Each row was made from one small tree. The marks that hang from a mark follow it in brackets, in alphabetical order. Every link used is in the known rows. Write each row's tree.
Each row is shifted at random along 7 fixed directions that mean nothing.
Known rows:
godi{bopubi{sato{vosu{zeni{fiso kuvam}}}}}: [ 137 -211   72  143  -78  389  -90  120  336   33  368  -32 -183  101
   10 -154  -71 -306 -113  135  -76 -165 -298 -205 -208  245  -92  132
 -159  -44   12   87  195  -71  252   84  229  208  469  155    1  194
  -24  159  292   41   -5  259  -71 -179 -365  -66 -107]
topo{fiso{risuk{kuvam nipu{sato vosu{godi}} zeni}}}: [ 236   94   10 -188  -22  348 -323  237 -291  179   -5  257  -55  529
  133 -150  187  -53  -35   46  316  -81 -501  -77   35   74  260   65
   95 -147  260 -256   59   20 -115   50  -11  -56  480 -277   51 -226
  -20  168  308   40  275  217  204 -146  176  -52   -3]
nire{fiso sato{bopubi}}: [ 303 -189   14   91  313  347 -110   85  227  -10  -11   26  225  269
   -9  -88  -86 -133  229  121  -76  -24 -140 -108 -277   82 -239  -23
   13  202    7   21  191  184  162  325  -13  362  195 -125    0 -136
  -82  -74  329  -67  -39  330   62 -431 -100   -1  100]
vosu{godi{bopubi{nire{fiso{zeni} sato topo}}}}: [ 232 -159   14  131  281  279   54  136  392  164   87  -58  225  119
 -303  -97   25 -159  267  212  -51   57  -72 -189 -256  170 -120 -158
  218  299  203 -166  272  108  136  101  -83  496  326 -235  288  -48
  192 -294  377 -111  -11  333  -96 -464  -85  -27  -13]
nire{bopubi{sato{vosu{godi zeni}}}}: [ 120  -87    8   64  130  405 -202  275  112  301    1  -17  -79  237
  -86   26   32 -167   66   13 -153  -73 -364 -149 -141  207   -1   -6
    3  111  186 -175  207   18  167  122   81  214  457   89   27  169
  149  -67  260   -7   56  265   10 -219  -98  -38 -134]
nipu{godi sato{vosu}}: [  71    3   62 -120   97  271 -132  152  335   54   -7  -16   30  225
   70    5  146 -199  -75  -93   44   85 -350   73  -12    6 -192   75
  -47   93  167   11   23  136   78   75 -132 -129  236   70  -49  165
  220  145  181    0  131  342 -119 -289   70  -94   40]
godi{sato{bopubi{nire}}}: [ 341 -204  -36   92  -44  443  -35    4  261  123  250 -145   19  -11
 -190  -38 -127 -393  -81    1 -297  -36  -88 -138 -127   35  -39   64
  -43  133  -37   19   33  131  335  401  149  449  427  174 -199  114
 -184 -154  170    2   22  200  -27 -355 -153   14   21]
bopubi{nire sato{vosu{zeni}}}: [ 293   49  123 -160  210  253 -111  276  239   34 -153  382  -63  277
   13 -155  206  131  167  158  302 -195 -324  -33 -150  247  102   -2
   39 -257  -50   33    6   89  -28  287  210  221  319  -77 -133   -4
   -5  191  328  -86  104  195  179 -263 -169 -273  156]
kuvam{nipu{godi sato{vosu}}}: [  83 -127   68  -65   11  358 -273  118   61  190   96 -336  232  129
   24  -27  197 -246  102 -134  -85  159 -252    5  -45 -109 -160  217
  -59  368  435 -152  140  128  217  154 -162  -29  261   97   83   72
   70  -97   56   69  159  283 -156 -274  274  102 -115]
topo{fiso{kuvam risuk{nipu}}}: [ 251   14    2   54  239  157  -45  123  184  226   98   32 -133  314
 -166   78  -44 -522 -215   -4   45  -22 -213  -18  -50  105   27   52
 -116  156   14  -84 -144  110  302  423  -61  107  491  185 -145  116
   53  134  259  -44  257  350   36 -226   10 -108    8]
bopubi{nire{topo} sato{vosu{zeni{kuvam}}}}: [ 382   31   -6  181  106  214   39  258  215  100   87  125 -161  165
 -305 -133  -42 -187  -29   50  -49 -146 -289  -69  -37  224   98  -68
  209 -145  -94  -90  -55   13  122  196  -52  279  427  197  -86  215
   91   50  239   22  132  210  -24 -151 -242  -60  -31]
fiso{risuk zeni{sato{bopubi vosu}}}: [ 301 -176  -64   21 -180  403 -186  137   59  194    0  -23 -135  141
 -150  -56   31 -270  129   41  157   -5 -206 -297   32  142   19  209
   99 -123  142 -410  299 -195  223  187   51  371  359 -132   58  -97
  -64   11  317  164  111   82  -10 -204  -73    6  -52]
topo{zeni{kuvam vosu}}: [ 367   15  -34   84  141    2 -177   26   -3  -11   28  -10  -54  212
   69 -197 -206  -95  131   41  152 -116 -203   -3 -126  224 -181  -71
  -82  -27  -52  128 -127  191  164  285  -15  -75  233   94  -35  138
  131  243  280   18  164  332  -63 -213  -69 -119  118]
vosu{godi zeni{fiso{risuk{kuvam}} sato}}: [ 143 -126  -13  139  207  334 -135  204   20  478  115 -239  131  187
 -123 -242 -160 -410  378   67  187  142 -234 -159  -83  174 -114 -153
  161  284  254 -303   91   90  200  129 -191  198  501  -93  279  -26
  237  -27  159  -18  103  280 -205 -218  -30   64   -1]
vosu{godi{bopubi{nire}} zeni{kuvam{nipu{risuk}} sato}}: [ 195 -154   26   99 -108  368   72  193  205   20  278 -166  115 -123
 -180 -261   14 -192  127    3   25  -59  -97 -215 -201  195  129   10
  114  -81  210  -29   47   -4  225   29  247  295  546   29  118  -67
 -212   42  170   50 -207  -16   58 -352 -214   92   75]
nipu{risuk{fiso kuvam zeni} sato{bopubi} vosu{godi}}: [ 306   32   18   16 -153  371 -184  138 -150   53  -97  123 -126  329
  183 -316  -50 -276 -106  -51  -58 -177 -535   44  125   92  -85 -135
  198 -216  125 -166 -146  101  -30 -179 -128  143  428   72  -51   65
   62  405  176  151  207  276  -43  -85  118  252  -50]
nire{bopubi{sato{vosu}} fiso topo{zeni}}: [ 349 -143 -149  202 -198  357  162  255   81 -294   74  146   17  -11
 -344  -35   -5   18   34  -80  -49 -102 -233 -216  -28  259  270  -99
  564 -378   70 -368  282 -154 -139 -236  125  309  128 -410   38 -246
  -71 -233  442   48 -133  -69  119 -208 -284   35 -113]
sato{bopubi vosu{zeni}}: [ 138 -163   59  -74   -7  294 -259   43  316  -29 -220  176  -67  123
  266  -61   52 -209  130   77   90 -201 -319 -104 -188  299 -392   62
 -236 -146  174   65  109   79  180   -1  244  156  254  121  -26  151
   56  360  340   79   18  315   32 -263 -158  -63   18]
nire{bopubi fiso sato{vosu} topo{zeni}}: [ 345 -274   49  125  342  208  -44   36  391 -147   63  -85  246  217
 -125  -91 -116 -308  313   69 -239  -61  -82  -63 -403  154 -651 -105
  -36  390  236   33  171  239  103  131 -195  435  154   37  211  -22
   36  -73  389  -63    2  439 -166 -456  -16  194   68]
kuvam{bopubi{nire} nipu{risuk{zeni} sato vosu}}: [ 362   35  226  -67   37  237 -161   95  -52   24   29 -184  191  223
   14 -360  241 -108  206 -105  -15 -137 -216  118  -22  -31 -208  155
  -50  203  354  -80  -56  261   70  169 -175  226  340  141   93   -5
 -151  211  -30  102  182  291 -113 -264  389  303   93]
bopubi{sato{vosu{godi zeni{fiso kuvam{nipu}}}}}: [ 259 -154   69   38  219  375 -424  272 -148  386  211 -151   31  330
   56 -185  -21 -141  261  130  -16  -58 -350 -219 -240  147   34  181
 -175  315  209  -79  260  -18  390  401   14  135  568  237  102   56
  -98  -68  197   58  157  337   37 -134  -32  -38 -166]
kuvam{bopubi{nire} nipu}: [ 293  -55  105  140  -15  156  -18  -60  170 -103  -21 -139  110 -102
  -32 -155   31 -119   31  -20  -59 -202  -63   88 -123  278 -110 -109
 -106   16  103   89 -175  194  218  209  173  230  210  137 -108  141
  -65  261  102   22   46  296  -25 -207  -12  -30   21]
godi{bopubi sato{vosu}}: [ 196  -97 -120  194  157  240  -69  123   73  211   69 -231  224  124
  -79  -90  -54 -248   37   72    8  151 -157 -116  -44  -86  -95   62
  120  285  217 -162  165  242  139  211 -116  296  159 -125   66  115
  215 -321  273  -50  188  275 -141 -334   61   96   44]
topo{fiso{risuk} zeni{kuvam sato}}: [ 370 -144  -58   43   82   79 -139   87  -87   -1    6  -85   23  142
    6 -467 -236 -136  295  -69  378  -68  -78  -30 -217  281 -143 -105
   -4    0  -33  -21 -107  100  114  222  -54  126  284 -103   50 -136
  -43  240  341   66   60  241  -68 -182   68  -25  163]
kuvam{bopubi{nire{fiso{topo zeni}} sato}}: [ 450   54   75   32  359  107  134  187  332   29  -48  178   94  207
 -297 -249   97  -38  264  144  201 -127  -42   20 -113  269    6 -121
  168   33  -89  -60   13  155  113  339  -46  499  323 -141   20 -151
  -73    8  232 -125  162  339   56 -367   16 -140  189]
kuvam{bopubi{nire{fiso sato topo}} nipu{godi}}: [ 358   -1  122   19  162  285   26  134  191 -183   66   61  179  166
 -207  -76  214   98  -36   76   -2 -140 -212   19 -156  224   71 -131
  176   46   95  -54  176   10   69   95  -37  213  168 -153   80  -94
  -52   23  258    0   23  379   96 -281  -28  -94  -21]
zeni{kuvam{bopubi{nire sato} nipu} vosu{godi}}: [ 147 -124   60   64   18  400   13   94  205   27  323 -197  150  -29
 -280  -17  179 -109   22  146  144  -52 -123  -23 -126  327  131   31
   80  -49  183  -15  212   23  146  199  206   73  356  -95  157  -34
  -66   19   55  -68   75  228   13 -237 -221 -259  -52]
bopubi{nire{fiso{topo}} sato{vosu{godi zeni{kuvam}}}}: [ 409  -72    2  -32  236  327 -100  347  152  234   27  167  -32  243
 -181 -111  -55  -91  267  111   80  -52 -254 -218 -157  291  145  -22
  122  -49   -6 -116  174  -24  202  336   21  419  538  102    4  -40
  -78 -113  291  -33   78  251  126 -234 -134 -136  -38]
fiso{kuvam{bopubi} risuk{nipu{sato} zeni{vosu}} topo}: [ 512 -143   78   13  -50  334 -155   15   12  349  430 -201  -29  340
 -262   48   17 -603   54   30 -184   38  -85 -270  -24  -97  -65  354
 -183  293  297 -278   72   64  403  646  -90  416  693  246   57 -191
 -391 -161   20   87  319  263  -26 -408  188  250   21]
sato{vosu{zeni{fiso}}}: [ 190  -21  -52  375  145  128   50  141  347  156  -51 -227  -42 -125
 -118 -145 -342 -488  193 -103 -138   22 -257   12   49  232 -304 -242
  157   93  126 -160 -234  150  277  -54 -228  195  261  320  -17  390
  444  106  167  -34   59  286 -385 -128 -119  201  -54]
nire{bopubi{sato} topo}: [ 127 -197  -54  253  146  257  213   62  460 -115  144 -136  284    0
 -336  -34  -16 -249  175  -46 -179   46    8  -32 -221  107 -249 -146
  221  162  146  -31   14  256   14   52   23  274  226 -177   95  -65
   15 -146  163 -128  -97  172  -95 -463 -174   83   92]
godi{bopubi{nire{topo} sato}}: [  72 -315   27  163    7  273 -204  -34  -75  288  -20 -371  303   -9
 -132 -306   88 -117  295   21   50   68  -49   37 -130  131 -225 -103
   95  379  318 -276  214  264   23    9 -138  328  114 -255  300  161
  328 -147  103   42  249  333 -333 -106  203   87 -290]
fiso{zeni{sato vosu}}: [ 283   -9  111   49  135  179 -274   62  147  294  115  -54 -229  339
  -27  -59  -43 -130   66  158   59  -58 -240  -92 -103   99  -58  136
 -174  193   28  -37   20   22  264  418  -49   37  356   74    4  154
  129  154  281   36  229  342 -133 -199  -89 -198   57]
bopubi{nire{fiso{kuvam topo} sato{vosu{godi zeni}}}}: [ 280 -157   73 -110  190  372 -102  289  325  307  -19  194  -30  252
 -172  143   68 -251  184  179   74  -34 -198 -292 -191  269   82   64
   80   52  185 -212  298 -112  277  283    6  431  494   15  141 -115
  -26 -165  412  -12   54  306  104 -363 -125 -108  -68]
sato{bopubi{nire{fiso}} vosu{godi zeni{kuvam}}}: [ 307 -171  -83  125  253  500  -50  238  331  259  142 -124  119   64
 -220   13 -187 -560  208   85 -206   54 -273 -234 -145  216 -252   -1
  139  138  186 -139  308   76  338  202  -22  481  561  270   90  164
   75 -174  182  -54  -38  281  -65 -338 -200   29  -79]
nipu{sato{bopubi{nire} vosu{godi}}}: [ 377  -65  -62 -104  258  357 -246  258    7  229 -161   99  262  317
   17 -154    8  -88  265   54  114   82 -255 -118  -97   -3  -52   48
   86   59   94 -133  201  216   88  449  -88  296  405   28  -63  -94
  -82 -125  175  -49  130  207  114 -318  143  -41  141]
risuk{fiso{topo} kuvam nipu zeni{sato{vosu}}}: [ 434 -258  -14  187 -136  509  131  -43  452  -89  516  -21   68   -6
 -247   50 -168 -747   38  140 -312  -29 -127 -192 -144   -5 -213    3
  180  -29  336  -52 -208  107  176  193  217  571  554   43  -64 -232
 -394  -37  156  -83   79   35  -35 -464 -325  248  122]
vosu{godi zeni{sato}}: [ 146   -9   19  -54  -20  293 -358  268 -194  270 -191  208 -112  278
  205 -155   68  265  195   78  336 -110 -392 -209 -111  258  342  -18
   65 -160  112 -198  169 -101   45   28  213  -76  317 -313   40  -98
   96  101  433  109  -17  137  192 -138 -145 -237   -8]
sato{bopubi{nire{fiso{topo zeni{kuvam}}}} vosu}: [ 259 -277  -18   -5   36  391 -186   44  296  214  109  -80   22  120
 -146    9   33 -505  186  170   29  -16 -132 -199 -116  239 -323  215
  -36  149  244 -221  507  -46  330  149  -51  479  375   23  245   64
    9  -25  260   74  213  367 -117 -233  -59  -50 -202]
zeni{fiso kuvam vosu}: [ 225 -156   -3  185   -5  278  -90    7  212   14  290 -162    5   63
   -7  -17 -248 -219  127   83   32   36 -179 -174 -109  186  -95   65
  -28  -18   19   42  116   44  224  242   90  -42  304   15   38   57
   18   92  184  -19    0  235 -123 -196 -325 -125  -24]
vosu{godi{bopubi{nire{fiso{zeni}}} sato}}: [ 136 -205  -17  -90   36  333 -104  105  152   88  -31   66  199   18
   52 -212  147  124  303  263  325    2 -117 -220 -214  273   66  -43
  131  -20  197 -118  351   53   39  -16  249  398  197 -536  252 -197
   76 -165  491  -82  -13  236   73 -406 -110 -208    5]
godi{bopubi{nire{fiso{topo zeni} sato{vosu}}}}: [ 388 -135   83   42    4  267 -344  115  -90  363  -43   -3 -176  307
  -64 -110   27  -61   52  185  -36 -122 -218 -212  -81  164   86  110
  -68  207   94 -344  382 -123  260  295 -143  554  284  -31  105  132
  124 -112  421  139  335  406  -84  -54  143   -8 -303]
risuk{kuvam{bopubi{nire{topo{fiso}}} nipu}}: [ 314 -163  214 -127  201  318 -511  -22 -334  304   18 -131  324  488
  156 -214  285  -97  145  194  143 -150 -217   -4 -306   83 -160  206
 -283  523  413  -49  430  250  143  393   10  151  343  -82  262  -61
 -168   54  121  119  370  582   76 -102  344 -125 -149]
kuvam{nipu{risuk{zeni} vosu{godi{sato}}}}: [ 121   66  -13  -61  273  127  179  188  455 -209   -7    2  310   67
  -81 -161  177 -127  257  -10  221   23 -164   54 -114   64 -233 -108
  200   23  370   98 -217  316   15 -101  -33   70  213 -150  149 -136
   53   73  244 -149  -26  212   -7 -600   15  136  393]

Write each row's tree:
[ 147    0   17  156   -8  251  159   59  501  -16   91   16  -59  -59
 -163   52  -14 -288  114  156  164   28 -215  -67    8  218  -28  -72
  295 -203  142 -142  -41   32   45  -49  160   98  222 -239   54    0
  244   84  293 -142   38  155 -137 -338 -329 -164   89] -> risuk{fiso{zeni{vosu}}}
[ 248  -39    0   53  258  264 -313  157  -87  253  244 -204  167  395
    5 -152   20 -153  191  114   31  -12 -249 -109 -221   -5 -132  130
  -39  399  362  -14  107  150  224  332 -111   29  449  -12  195  -22
  -27  -13  186   17  147  332  -18 -324   94   32  103] -> risuk{zeni{kuvam{nipu{vosu{godi}}} sato}}
[  64  -75   21   32  246  155 -255  178   36  387 -124  -62  190  219
   80 -189   36 -152  480   77  372   83 -219  -96 -111  155 -135   -1
   48  292  337 -287  293  141  137    3 -148   31  242 -260  314  -33
  295  -57  249  -14  183  346 -136 -199   97  -15  -29] -> vosu{zeni{fiso{topo}}}
[ 445   98  -19   81 -242  351 -159  153 -306  115  172  129  -68  335
  -45   -2   88 -132 -128   81  -35 -161 -379 -227   73  -34  458  120
  326 -141  266 -326   73  -78   61  145  155  197  441 -229  -68 -214
 -239  -75  242  116  219   94  235 -146   31   96  -69] -> risuk{fiso{topo} kuvam{nipu{vosu}} zeni}
[ 243   91   76   68  208  133   72  158  135   24   91  -10  174  389
 -173 -205  241 -305 -172   35  228  -45 -218   89  -91   54   10   26
   70  170  168  -96   70  167    4  148 -204   37  323  -91  110 -139
  -50  138  183   12  228  408   65 -253  163  -56  195] -> nire{topo{fiso{risuk{kuvam{bopubi nipu{sato}}}}}}
[ 255    9 -185  386  355  210  280  268  312   75  151 -215  444 -110
 -288 -201 -309 -368  486   -6   88  164  -75 -173  -77  203 -137 -246
  465   82  193 -120   21  249  212   31  -43  213  453  -87  225 -153
   94 -255   78 -187 -227  139  -82 -523 -212  165  253] -> vosu{godi zeni{fiso kuvam{bopubi}}}
[  74  181  -34  -42  262  159 -213  350  -42  276 -325  160  121  315
   95  -50  118  121  308   24  374   33 -401  -96   19  154  113  -50
  242   -4  286 -239  132  131  -27  -64  -45 -167  282 -266  161   14
  390  -34  306  -40   54  238   72 -266   81  -98   76] -> nipu{vosu{godi zeni}}
[ 284 -118   45  -26  118  199 -208   22   37  294   90  -97   72  336
  -30  -54  -83 -298  269  130  280  109 -156 -169  -56  124 -150   50
  -88  172  153 -188  192  115  180  399 -138  114  360  -69  176  -68
   57   74  140    4  319  393 -117 -159   57  -75   -5] -> zeni{fiso{risuk{kuvam} topo} vosu}
[ 114   50   36  -16  285  220  -83   42  257   33   28  253   96  359
   27 -163  214 -385 -246  224  194 -150 -315  287  -64  104 -222 -113
  -40   -1   21  100  -76  320  -45  118 -130   60  269  -61  -35  125
  158  416  182 -133  392  386   32 -230  -56 -174  141] -> risuk{kuvam nipu{sato{bopubi{nire}}}}
[ 343 -151  206  -46   72  452 -328  193   -3  441  229   93 -146  431
  -78   21   86 -171  -33  216  -86 -208 -321 -333 -234  239  185  165
 -160  246  120 -173  464 -181  378  366   84  237  680  118  165   -5
 -148  -71  312  153   91  443  111 -189 -138 -132 -212] -> vosu{godi zeni{fiso{kuvam{bopubi{nire{sato topo}}}}}}
[ 231   10 -120  120  -23  149  129  167  139  -29   18   13  -24 -129
 -295 -254  -74   12    8   10  239  -76 -183   41    9  380  225 -380
  368 -328  -53 -131 -124   89  -46  -43   84  143  224 -191  -18  109
  324   33  257 -106   94   96  -98 -151 -130 -171   26] -> topo{zeni{vosu{godi{bopubi{nire sato}}}}}
[ 193 -184   38   17  236  317 -148  161  358  151  319  -48   64  323
 -133   -5   -1 -354  -31  161  -72    1 -289 -218 -306   81 -223   38
  -86  389  267  -52  424   32  212  108  -90  136  415   24  218   89
  156 -193  409  -10   98  417 -112 -330 -111  -49  -21] -> nire{sato{vosu{godi{bopubi}}} topo{zeni{fiso}}}
[ 412  103    5 -165  273   30  -23  180  123  -42   73  155  -37  355
   27 -357  -42 -217  -13  -15  266  -74 -284  109  -97   91 -158 -125
   14   58  -85  141 -175  197  144  133 -193   40  364   81  -34   16
   15  241  315    2  281  455   -1 -327  128   14  246] -> nipu{godi{sato} risuk{fiso{topo{zeni{kuvam}}}}}
[ 204 -262  192 -131 -135  503 -161  -20  192  -40   98 -159  226   71
  159 -108   85 -257  478  -46  -42   25 -215 -157 -157  -15 -400  198
   24  110  525  -86   95  210   22  -34  220  254  343 -156  172 -178
 -163   61  114   42  -71  160 -130 -436   50  269   -4] -> nipu{risuk{fiso zeni} vosu}
[ 337 -138   99 -114 -104  356 -146   99  100  171  102  116 -235  238
 -112 -138  111  -77   75  109  239 -119 -237 -171 -106  285  158   13
   26 -110   66 -289  243 -167   50  180   59  404  308 -293   50 -105
  -39  169  394  100  168  243   14  -98 -109 -200  -61] -> bopubi{nire{fiso{risuk{zeni{sato}} topo}}}
[ 427 -121  -70   32  -66  180  -52  111   45  -31   22  214 -193  275
 -108 -173   47 -220 -110  128  233 -241 -166 -196 -117  300  116   -3
   62 -231  -15 -225   83 -194  237  232   22  436  314 -150  -14 -244
 -272  292  458  150  167  237  213 -191  -79  -35   83] -> nire{fiso{kuvam{nipu} risuk{zeni{sato{bopubi}}} topo}}
[ 225 -121  127 -242   31  287 -284   94  -56  161  137 -131   66  320
   94  -41  227 -155  -66  -61  -26  -18 -196  -97 -129  -83    6  303
 -258  316  202   57   61   89  401  394   29   25  414  153   -3  -25
 -252   31  183  155  169  363  105 -373  206   38  -36] -> fiso{kuvam{nipu{godi{sato} risuk}}}
[ 260 -100  -30   82  101  300 -321  159 -342  357  223 -268   41  361
  -70 -302   57 -181  136   74  283   -1 -251 -109 -159   69  121  154
   44  283  273 -314  282  -21  162  297 -125  146  338 -265  219 -124
  -13    1  270  104  265  286  -29  -94  141  -44  -46] -> topo{fiso{risuk{zeni{kuvam{nipu} sato}}}}
